Below is a small trained network, with its code and all its weights. Each question gives an input and a target symbol and asks what happens when units are switched off, that is, made to give their printed mean instead of their output.

import numpy as np


def w(rows, s, z=0):
    codes = np.array(rows[::2]) - 128.0
    scale = np.full(codes.shape[1], s)
    scale[-1] = z or s
    return codes * scale


def norm(h):
    return h / np.sqrt((h * h).mean(-1, keepdims=True) + 1e-5)


def softmax(a):
    e = np.exp(a - a.max(-1, keepdims=True))
    return e / e.sum(-1, keepdims=True)


def log_softmax(a):
    a = a - a.max(-1, keepdims=True)
    return a - np.log(np.exp(a).sum(-1, keepdims=True))


def net(x, mask):
    ids = ['βγεηθλπω'.index(c) for c in x.split()]
    T = len(ids)
    res = E[ids] + P[:T]
    u = 0
    for l in range(3):
        r = norm(res)
        for j in range(2):
            rows = slice(2 * j, 2 * j + 2)
            q, k, v = (r @ M[l][rows].T for M in (Q, K, V))
            z = softmax(np.where(np.tri(T) > 0, q @ k.T / 2**0.5, -1e9)) @ v
            o = O[l][rows]
            res = res + np.where(mask[u + j], z, o[:, -1]) @ o[:, :-1]
        u += 2
    return log_softmax(norm(res)[-1] @ U[:, :-1].T + U[:, -1])


Q, K, V, O = {}, {}, {}, {}
E = w([
[141,133,216,203],'β',
[25,141,90,138],'γ',
[123,83,181,188],'ε',
[118,194,151,104],'η',
[112,81,126,149],'θ',
[204,132,108,2],'λ',
[164,96,205,172],'π',
[218,162,193,145],'ω',
],0.0032)
P = w([
[143,143,89,131],'0',
[127,2,127,159],'1',
[165,161,144,117],'2',
[111,136,121,125],'3',
[118,48,132,136],'4',
[154,170,162,102],'5',
[102,131,126,122],'6',
[123,50,140,126],'7',
[137,163,179,92],'8',
[126,126,95,132],'9',
],0.0092)
Q[0] = w([
[143,253,182,145],'0.h1',
[189,68,183,147],'0.h1',
[184,16,154,222],'0.h2',
[190,10,74,86],'0.h2',
],0.017)
K[0] = w([
[115,109,210,51],'0.h1',
[219,97,90,137],'0.h1',
[107,127,93,247],'0.h2',
[175,73,3,145],'0.h2',
],0.018)
V[0] = w([
[228,131,253,113],'0.h1',
[47,196,160,175],'0.h1',
[180,139,114,27],'0.h2',
[116,204,75,169],'0.h2',
],0.018)
O[0] = w([
[105,72,248,228,2],'0.h1',
[58,231,80,144,196],'0.h1',
[177,239,150,98,229],'0.h2',
[97,149,39,172,253],'0.h2',
],0.012,0.0055)
Q[1] = w([
[95,95,96,194],'1.h1',
[113,183,108,210],'1.h1',
[2,233,102,105],'1.h2',
[158,162,197,154],'1.h2',
],0.019)
K[1] = w([
[141,93,56,145],'1.h1',
[141,169,29,154],'1.h1',
[6,196,173,68],'1.h2',
[157,79,206,167],'1.h2',
],0.018)
V[1] = w([
[96,114,58,172],'1.h1',
[130,189,148,66],'1.h1',
[176,247,13,152],'1.h2',
[140,142,241,164],'1.h2',
],0.013)
O[1] = w([
[101,109,132,189,173],'1.h1',
[84,142,119,94,135],'1.h1',
[80,169,247,112,254],'1.h2',
[138,182,73,90,110],'1.h2',
],0.013,0.0079)
Q[2] = w([
[177,130,127,67],'2.h1',
[112,184,99,231],'2.h1',
[251,176,178,207],'2.h2',
[162,120,125,36],'2.h2',
],0.018)
K[2] = w([
[91,67,117,60],'2.h1',
[135,234,83,165],'2.h1',
[238,177,53,231],'2.h2',
[167,153,158,8],'2.h2',
],0.017)
V[2] = w([
[135,205,164,75],'2.h1',
[39,26,159,29],'2.h1',
[153,28,172,77],'2.h2',
[24,148,246,75],'2.h2',
],0.013)
O[2] = w([
[128,161,126,199,196],'2.h1',
[134,233,182,59,43],'2.h1',
[25,131,139,110,1],'2.h2',
[114,7,87,132,137],'2.h2',
],0.011,0.0042)
U = w([
[105,122,138,71,27],'β',
[181,59,82,76,129],'γ',
[81,88,183,89,79],'ε',
[186,155,68,193,58],'η',
[74,187,179,208,250],'θ',
[92,167,2,115,180],'λ',
[217,179,182,99,211],'π',
[88,90,114,135,94],'ω',
],0.0098,0.0012)

Each question gives the input, a string of symbols that net reads in full, and the target symbol t.
The units are the heads (2 rows each of Q, K, V and O). Each row of codes is followed by its name. A weight is (code - 128) times the scale printed after its matrix; where a second scale follows, it is the last column's (O and U).
mask holds one flag per head, layer by layer. A switched-off head (its flag False) gives its mean, the last column of its rows in O, instead of its output. The means were averaged over made-up inputs and are rounded, as every weight is.
A unit's drop is (log p(t) with every unit on - log p(t) with that unit switched off) / (log p(t) with every unit on - log p(t) with every unit switched off).
The circuit of an input: a set's keep is (log p(t) with only the set's units on - log p(t) with every unit switched off) / (log p(t) with every unit on - log p(t) with every unit switched off). Starting from all 6 units, units are removed one at a time, each time the one whose removal leaves the highest keep (on an exact tie, the one counted first), for as long as the keep stays at least 0.8.
circuit, biggest first: the units of the circuit, biggest drop first
most important unit: the unit with the biggest drop
heads that matter: for each layer, one digit per head in row order, 1 if its drop is at least 0.15 and else 0, layers parted by /
drop of u: that unit's drop, to one decimal
input β ε η γ γ γ η η π, target η: circuit, biggest first -> 0.h1, 1.h2
input π γ γ η η θ ε β, target η: circuit, biggest first -> 0.h1, 1.h2, 2.h2
input λ γ ε θ γ ε γ ε, target γ: circuit, biggest first -> 0.h1
input π γ ε λ ω β λ λ, target η: circuit, biggest first -> 1.h2, 0.h1, 2.h2
input ω λ η β θ, target π: circuit, biggest first -> 0.h1, 0.h2, 1.h2, 2.h2
input γ γ β λ η η θ π, target λ: heads that matter -> 11 / 00 / 00
input η λ γ θ λ, target ε: heads that matter -> 00 / 01 / 01
input γ λ γ γ θ β, target η: heads that matter -> 10 / 01 / 00
input λ γ ε ε η, target γ: heads that matter -> 11 / 01 / 00
input γ θ γ ε, target ε: heads that matter -> 01 / 01 / 00
input λ γ λ γ β λ ω β, target γ: heads that matter -> 00 / 01 / 00
input λ θ ω θ β, target γ: heads that matter -> 10 / 01 / 00
input λ λ λ π ε, target γ: heads that matter -> 00 / 01 / 00
input γ γ ε γ ω, target λ: circuit, biggest first -> 0.h1
input γ γ γ η γ β η γ λ γ, target π: heads that matter -> 01 / 01 / 00
input π γ ε ε γ β λ γ, target η: heads that matter -> 10 / 11 / 01
input η λ λ λ η β ε, target ε: heads that matter -> 01 / 00 / 00
input γ ω β γ θ γ λ ε, target λ: heads that matter -> 11 / 00 / 00
input β γ ω γ λ, target θ: heads that matter -> 00 / 10 / 00
input β γ β λ γ γ π η γ η, target θ: heads that matter -> 10 / 00 / 00
input ω γ λ λ η, target π: circuit, biggest first -> 0.h1, 1.h2, 2.h2, 1.h1
input λ λ θ, target π: most important unit -> 0.h2
input β γ θ λ ω β γ λ, target θ: drop of 1.h1 -> 0.5
input π λ λ ω ε γ η γ, target η: drop of 1.h2 -> 1.2
input γ γ λ θ β, target λ: drop of 0.h2 -> 0.4
input η γ ε γ γ, target ε: drop of 0.h2 -> 0.0
